(in the rows, 128 means zero)
Known rows:
listel: [140,126,105,149,124,152,130,105,156,97,143,139,98,140,101,137,114,106,139,118,198,67,101,127,165,142,159,105,130,146,135,132,141,105,112,102,119,130]
nodi: [129,114,124,134,136,111,130,104,141,112,116,130,111,148,105,124,112,112,147,143,149,121,114,127,144,120,143,115,142,104,122,146,149,124,124,122,124,132]
piflas: [113,135,132,133,135,154,113,168,125,146,134,122,127,119,113,112,117,145,128,163,131,134,132,147,133,99,135,117,180,147,113,124,110,129,109,115,142,131]
zelo: [108,74,121,128,143,126,112,87,129,128,122,119,106,129,142,125,129,137,124,96,164,117,131,164,174,87,123,124,138,107,133,117,168,118,67,146,155,134]
vaskul: [113,77,128,131,141,124,118,79,128,114,120,119,100,129,143,128,129,134,128,103,162,116,131,156,178,92,138,129,139,103,128,116,171,118,68,150,147,129]
drobu: [125,114,110,138,143,129,138,150,97,140,132,144,154,124,96,115,100,134,115,110,114,119,130,157,152,141,106,133,148,136,103,103,121,134,147,138,139,152]
koskibra: [139,168,147,131,150,135,123,168,111,155,147,114,131,138,130,163,102,144,104,154,140,107,124,130,154,81,180,148,182,137,101,190,95,133,111,115,146,128]
fletrun: [116,175,144,122,123,132,146,169,132,110,148,103,88,113,108,101,102,165,143,139,151,111,135,83,142,113,114,138,215,116,127,108,110,143,105,131,136,103]
stigon: [134,125,123,146,140,127,151,136,97,110,127,141,143,126,96,120,99,127,124,124,113,116,130,138,157,153,134,143,152,128,94,100,123,134,149,143,125,142]
dezos: [121,103,112,127,139,115,117,119,141,140,120,132,121,146,106,120,112,119,138,129,149,124,114,145,139,108,114,105,138,111,132,147,145,127,120,116,139,143]
debro: [119,147,136,135,134,154,122,163,124,130,136,119,121,118,118,114,118,141,131,164,136,132,132,138,140,107,151,123,179,144,110,127,112,126,111,118,139,125]
kostas: [135,165,143,131,149,138,119,168,112,158,147,114,133,136,128,157,103,146,104,151,139,109,125,134,151,81,172,144,181,138,103,185,96,132,110,114,149,130]
posir: [113,134,132,133,135,153,112,168,125,147,135,122,127,119,114,111,117,145,129,163,132,134,132,147,132,99,134,116,181,147,113,124,110,129,110,115,142,131]
grusar: [108,136,109,119,122,110,125,126,122,82,137,136,136,155,110,95,102,113,142,117,174,151,113,120,146,66,121,85,91,141,111,154,145,129,115,135,172,156]
mugrak: [135,146,128,113,132,141,149,87,149,106,127,140,92,170,127,129,121,113,117,124,141,152,133,127,151,127,135,105,139,108,133,154,170,130,161,107,112,116]
zupesi: [121,103,111,128,138,114,118,119,140,139,120,132,122,147,105,120,112,120,139,129,150,125,114,145,139,108,114,104,138,112,132,147,146,126,121,117,139,144]
stabu: [122,173,142,113,130,183,137,146,133,133,146,133,104,143,137,118,127,144,99,148,122,167,152,142,141,109,137,109,180,152,121,135,134,132,149,101,123,111]
mokem: [131,126,114,139,142,131,147,144,97,122,133,140,147,122,101,118,101,130,118,111,119,117,131,147,159,148,121,138,148,131,101,107,123,132,148,140,136,146]

Facts:
nipas | Δ skagrak | ψ 594
druklur | ψ 17
mutek | Δ flefil | ψ 17
nodi | Δ piflas | ψ 594
bruples | ψ 594
sogu | Δ trozi | ψ 594
posir | ψ 17
rutrol | Δ posir | ψ 594
skagrak | ψ 594
maplalik | ψ 594
nena | Δ ziplar | ψ 594
stabu | Δ dremun | ψ 17
dradrok | Δ lalol | ψ 17
lubrarum | Δ voflevuk | ψ 594
kizomel | Δ tubrok
golim | Δ statru | ψ 594
dazo | Δ netron | ψ 594
piflas | ψ 17
zelo | ψ 594
stogok | Δ klaklon
fivom | Δ ploklus | ψ 17
dezos | ψ 594
kostas | Δ bago | ψ 17
sumom | Δ baplan | ψ 17
zomum | Δ vatek | ψ 594
tagril | Δ koskibra
flire | ψ 594
studri | Δ plustal | ψ 17
klaklon | Δ rodobo | ψ 17
gribrer | Δ zorul | ψ 17
pepur | ψ 594
trelil | Δ tagril
ziplar | Δ bruples
listel | Δ mutek | ψ 594
zupesi | ψ 594
rodobo | ψ 17
fipan | Δ zupesi | ψ 594
fedrak | Δ kostas | ψ 594
trozi | ψ 17
kezumor | ψ 594
dremun | ψ 594
timar | Δ flaflek | ψ 17
nustis | Δ dradrok | ψ 594
koskibra | Δ grivon | ψ 17
plode | Δ skoflalek | ψ 17
voflevuk | Δ sumom | ψ 594
fletrun | Δ flekluklor | ψ 17
bago | ψ 594
mugrak | Δ nustis | ψ 594
ladrol | Δ dragros | ψ 17
flaflek | ψ 594
grusar | ψ 594
vaskul | Δ zelo | ψ 594
flaskim | Δ kezumor | ψ 594
tubrok | ψ 594
staklir | Δ pepur
stalunu | Δ drobu
ploklus | Δ grusar | ψ 594
magal | Δ tapigram
plosuta | Δ lubrarum
grivon | Δ fedrak | ψ 17
debro | ψ 17
lalol | Δ stabu
buvagrom | Δ magal | ψ 594
flekluklor | Δ timar | ψ 594
sofur | Δ flire | ψ 17
toflusos | ψ 17
kluple | Δ nena
tapigram | Δ maplalik | ψ 17
skoflalek | ψ 594
feplifa | Δ kloklek | ψ 594
kloklek | ψ 594
stigon | Δ dezos
zamom | Δ plosuta
statru | ψ 594
butak | Δ vaskul

Rows:
No name comes twice in this set of rows, the named rows included.
[111,142,115,123,121,109,132,117,123,66,135,135,132,155,110,97,102,108,145,126,174,150,112,111,148,72,134,89,90,139,105,152,145,129,116,138,164,150]  ploklus
[137,126,114,120,152,102,118,127,129,163,133,126,131,160,119,160,100,124,111,110,159,104,108,140,154,85,134,124,137,105,128,206,133,130,121,112,152,147]  bago
[110,169,135,116,124,133,140,177,131,126,150,104,91,113,107,97,101,171,138,129,153,113,136,89,140,106,95,132,215,118,134,107,109,145,101,129,144,106]  timar
[108,179,143,134,117,145,134,161,107,58,148,123,132,129,118,90,107,131,140,169,153,155,130,105,143,69,168,109,136,170,82,128,111,130,105,139,160,133]  fivom
[127,152,119,152,122,193,119,164,139,119,160,131,109,112,109,125,119,135,125,147,182,76,119,137,156,127,165,112,170,187,122,111,104,108,99,97,130,123]  mutek
[122,97,134,146,145,138,145,103,85,100,130,129,128,108,134,124,116,143,109,93,126,108,148,158,193,132,144,162,151,123,95,72,146,125,98,175,139,131]  butak
[151,152,131,140,154,113,154,139,85,127,140,135,150,140,110,162,87,129,99,111,121,94,123,129,173,134,161,166,151,122,87,159,110,137,150,141,134,141]  trelil
[131,144,123,109,133,144,144,94,147,120,130,143,97,170,129,128,122,117,109,115,142,158,134,137,148,120,121,99,139,114,139,157,169,130,164,103,118,122]  nustis

Now the same elements, written a new way:
Known rows:
skagrak: [131,118,136,131,115,117,127,132,107,135,127,125,126,139,125,122,136,125,135,130,122,131,143,129,118,128,134,127,121,130,126,126,128,128,126,138,140,122,127,127,131,131,132,127,125,116,134,139,123,131,142]
timar: [130,130,126,130,130,145,128,115,133,123,131,134,132,113,133,135,119,129,123,128,131,130,118,135,124,125,114,129,130,122,131,132,130,131,122,122,118,139,128,128,124,138,119,126,134,136,133,120,126,126,129]
zomum: [119,126,131,122,118,124,130,125,146,129,125,132,125,127,128,122,142,128,125,122,127,127,134,121,142,137,127,136,133,133,122,136,117,122,128,131,125,124,130,123,130,111,141,129,122,121,118,131,129,131,122]
drobu: [134,133,128,133,133,127,130,135,99,129,131,114,127,127,130,125,118,127,133,134,128,124,129,133,109,127,135,119,125,127,126,122,142,131,129,129,143,124,126,132,129,137,123,129,133,125,133,133,129,123,125]
flefil: [128,134,129,130,127,130,129,135,110,126,132,117,127,125,130,123,119,127,133,134,128,125,130,133,107,128,132,122,127,124,121,125,141,132,129,129,149,124,128,130,127,136,127,129,135,123,132,134,131,126,125]
tagril: [116,134,121,133,161,123,119,190,171,125,104,140,109,116,125,120,130,136,126,161,118,114,135,98,152,118,145,126,128,136,139,109,125,141,142,116,138,145,115,132,127,114,107,134,128,133,117,112,155,138,170]
trelil: [110,144,117,128,169,119,115,180,188,121,101,139,114,115,125,125,136,137,123,157,117,113,133,97,163,110,141,131,132,133,150,114,111,136,142,117,129,149,114,131,131,103,107,140,128,140,114,112,153,138,165]
staklir: [127,144,122,123,144,126,131,135,134,122,131,123,131,129,127,132,117,131,124,125,135,124,113,130,134,123,132,125,134,134,128,126,136,123,137,118,114,122,128,132,128,122,134,133,127,130,119,122,133,123,107]
toflusos: [130,130,126,130,130,144,126,117,135,122,131,134,131,113,133,134,118,130,123,128,131,129,118,135,126,127,114,128,130,123,133,131,129,131,122,124,119,140,129,128,124,138,119,126,134,136,132,120,127,127,130]
kezumor: [130,118,137,130,111,119,130,137,112,135,128,127,126,139,123,121,131,125,134,130,125,131,140,126,118,130,134,128,122,132,121,125,134,128,126,137,136,122,129,127,127,131,137,126,126,116,131,137,126,134,142]
flaskim: [123,126,129,124,127,120,127,122,150,133,125,130,127,135,127,127,143,128,126,122,126,130,135,125,141,129,130,137,129,131,134,135,113,122,131,130,119,125,128,126,132,113,137,132,121,124,122,135,125,130,123]
zelo: [131,118,136,131,113,117,128,132,105,137,126,126,127,139,125,122,136,124,136,129,123,131,142,129,118,129,133,127,121,129,127,126,129,128,125,140,140,122,127,127,131,131,133,126,125,118,135,141,123,132,143]
vaskul: [129,121,133,127,120,118,129,128,126,135,125,128,128,136,125,125,138,126,130,126,125,131,137,125,129,128,134,130,125,131,129,130,123,124,129,133,126,121,128,127,130,123,135,129,123,120,128,136,124,130,134]
baplan: [130,144,124,130,136,129,140,132,110,128,130,101,133,144,126,124,100,124,131,106,141,121,119,138,102,129,127,131,124,124,87,126,148,121,117,136,144,120,125,122,120,146,128,134,138,131,133,142,116,123,121]
fedrak: [120,112,114,125,125,110,117,175,189,118,121,149,102,154,116,119,142,135,126,136,124,133,139,99,158,144,129,122,126,129,131,107,102,136,149,130,174,130,135,130,132,111,122,103,116,137,128,123,147,150,147]
kostas: [129,119,106,126,136,133,116,161,198,99,131,154,113,144,122,127,123,140,116,137,129,137,112,110,154,145,115,110,130,116,144,109,111,141,149,127,167,140,136,133,128,130,105,95,126,159,137,101,144,142,143]
trozi: [132,126,129,134,124,144,126,121,115,124,131,130,131,115,132,133,117,127,128,133,128,130,123,137,113,126,114,124,126,123,130,128,133,134,120,129,131,140,128,128,123,145,117,124,137,134,140,125,125,129,138]
piflas: [133,125,128,135,125,146,131,120,107,125,133,131,127,109,131,133,118,127,129,130,129,127,123,141,115,127,113,122,128,124,129,126,134,135,116,128,133,140,127,127,127,144,114,124,135,133,142,124,126,128,134]

Rows:
No name comes twice in this set of rows, the named rows included.
[118,126,133,120,119,139,114,101,98,140,126,150,131,104,122,129,145,126,131,102,138,120,125,117,140,122,134,148,132,131,96,134,122,116,132,125,120,115,116,130,121,107,160,131,125,106,130,129,119,127,119]  mugrak
[136,138,130,129,135,124,138,125,127,131,133,104,135,136,136,128,115,127,127,132,129,129,125,140,111,130,136,124,127,128,130,133,145,127,126,123,115,121,133,129,128,138,128,137,131,127,120,136,128,115,107]  lalol
[127,127,134,126,120,119,135,118,121,133,130,117,135,142,125,122,131,124,129,112,130,131,135,134,124,131,128,135,124,131,116,137,125,118,119,140,125,120,126,122,129,127,140,133,128,121,129,142,114,126,130]  voflevuk
[130,118,141,131,102,114,149,127,119,135,133,100,129,146,134,116,131,121,133,137,117,134,148,142,107,144,126,122,126,128,131,136,135,128,109,144,134,123,141,116,136,138,128,131,127,122,123,146,124,129,125]  dremun
[116,129,116,132,150,135,115,166,178,112,112,152,113,113,125,130,131,137,121,153,119,123,129,108,154,118,116,124,130,124,152,113,104,142,134,125,142,159,121,129,129,120,97,123,131,149,132,108,146,144,172]  koskibra
[133,118,137,130,116,122,132,114,98,145,130,125,129,126,129,129,139,123,134,123,127,129,137,132,125,128,137,132,124,134,126,132,131,124,124,128,114,119,129,128,131,126,138,132,121,114,126,138,123,124,119]  lubrarum
[131,138,126,130,135,151,138,117,144,122,131,124,135,127,132,131,104,127,116,107,144,128,112,142,118,133,109,135,128,132,102,139,136,123,110,125,115,137,124,120,117,145,123,131,137,134,132,130,115,123,129]  sumom

The same elements again, as new rows of numbers:
Known rows:
flekluklor: [81,146,54,147,141,116,145,110,105,115,195,168,128]
rodobo: [160,169,140,150,133,131,123,132,166,140,136,103,135]
drobu: [136,129,112,142,142,122,93,143,141,130,131,93,131]
flire: [116,128,95,96,129,109,128,108,151,112,120,139,131]
kluple: [127,107,121,194,127,201,124,185,92,114,79,130,177]
nena: [109,111,86,156,122,176,159,154,117,98,68,174,169]
ziplar: [130,112,103,203,135,191,123,188,110,116,78,126,170]
trelil: [167,86,171,160,96,83,123,159,54,117,116,117,129]
listel: [118,127,136,70,105,130,122,105,122,109,120,143,155]
grusar: [122,134,100,83,121,106,117,106,158,110,120,133,138]
zamom: [114,127,128,146,122,146,82,105,88,175,116,118,75]
nodi: [113,121,131,83,113,131,131,108,115,110,121,150,146]
druklur: [150,155,153,160,131,144,138,135,139,142,137,115,130]
trozi: [154,163,136,162,138,134,133,136,159,143,138,109,125]
flefil: [142,135,115,130,135,121,81,140,147,129,130,86,140]
sumom: [134,166,127,176,127,141,120,97,127,191,124,129,56]
dragros: [136,128,111,142,143,122,91,143,140,130,131,92,130]
nipas: [113,120,132,82,113,132,131,108,116,110,121,150,146]

Rows:
No name comes twice in this set of rows, the named rows included.
[115,132,107,155,128,134,78,104,106,178,115,113,63]  plosuta
[86,105,127,81,211,126,163,88,121,92,112,116,115]  maplalik
[195,119,176,192,97,66,167,157,86,127,120,127,110]  grivon
[81,97,165,67,194,150,167,87,84,89,112,127,133]  buvagrom
[112,115,67,162,129,161,156,151,138,99,69,167,159]  bruples
[172,88,154,167,103,67,124,162,70,117,115,111,119]  tagril
[84,150,35,152,149,103,142,112,125,117,191,161,119]  flaflek
[118,136,86,162,139,118,77,107,129,178,116,106,55]  baplan

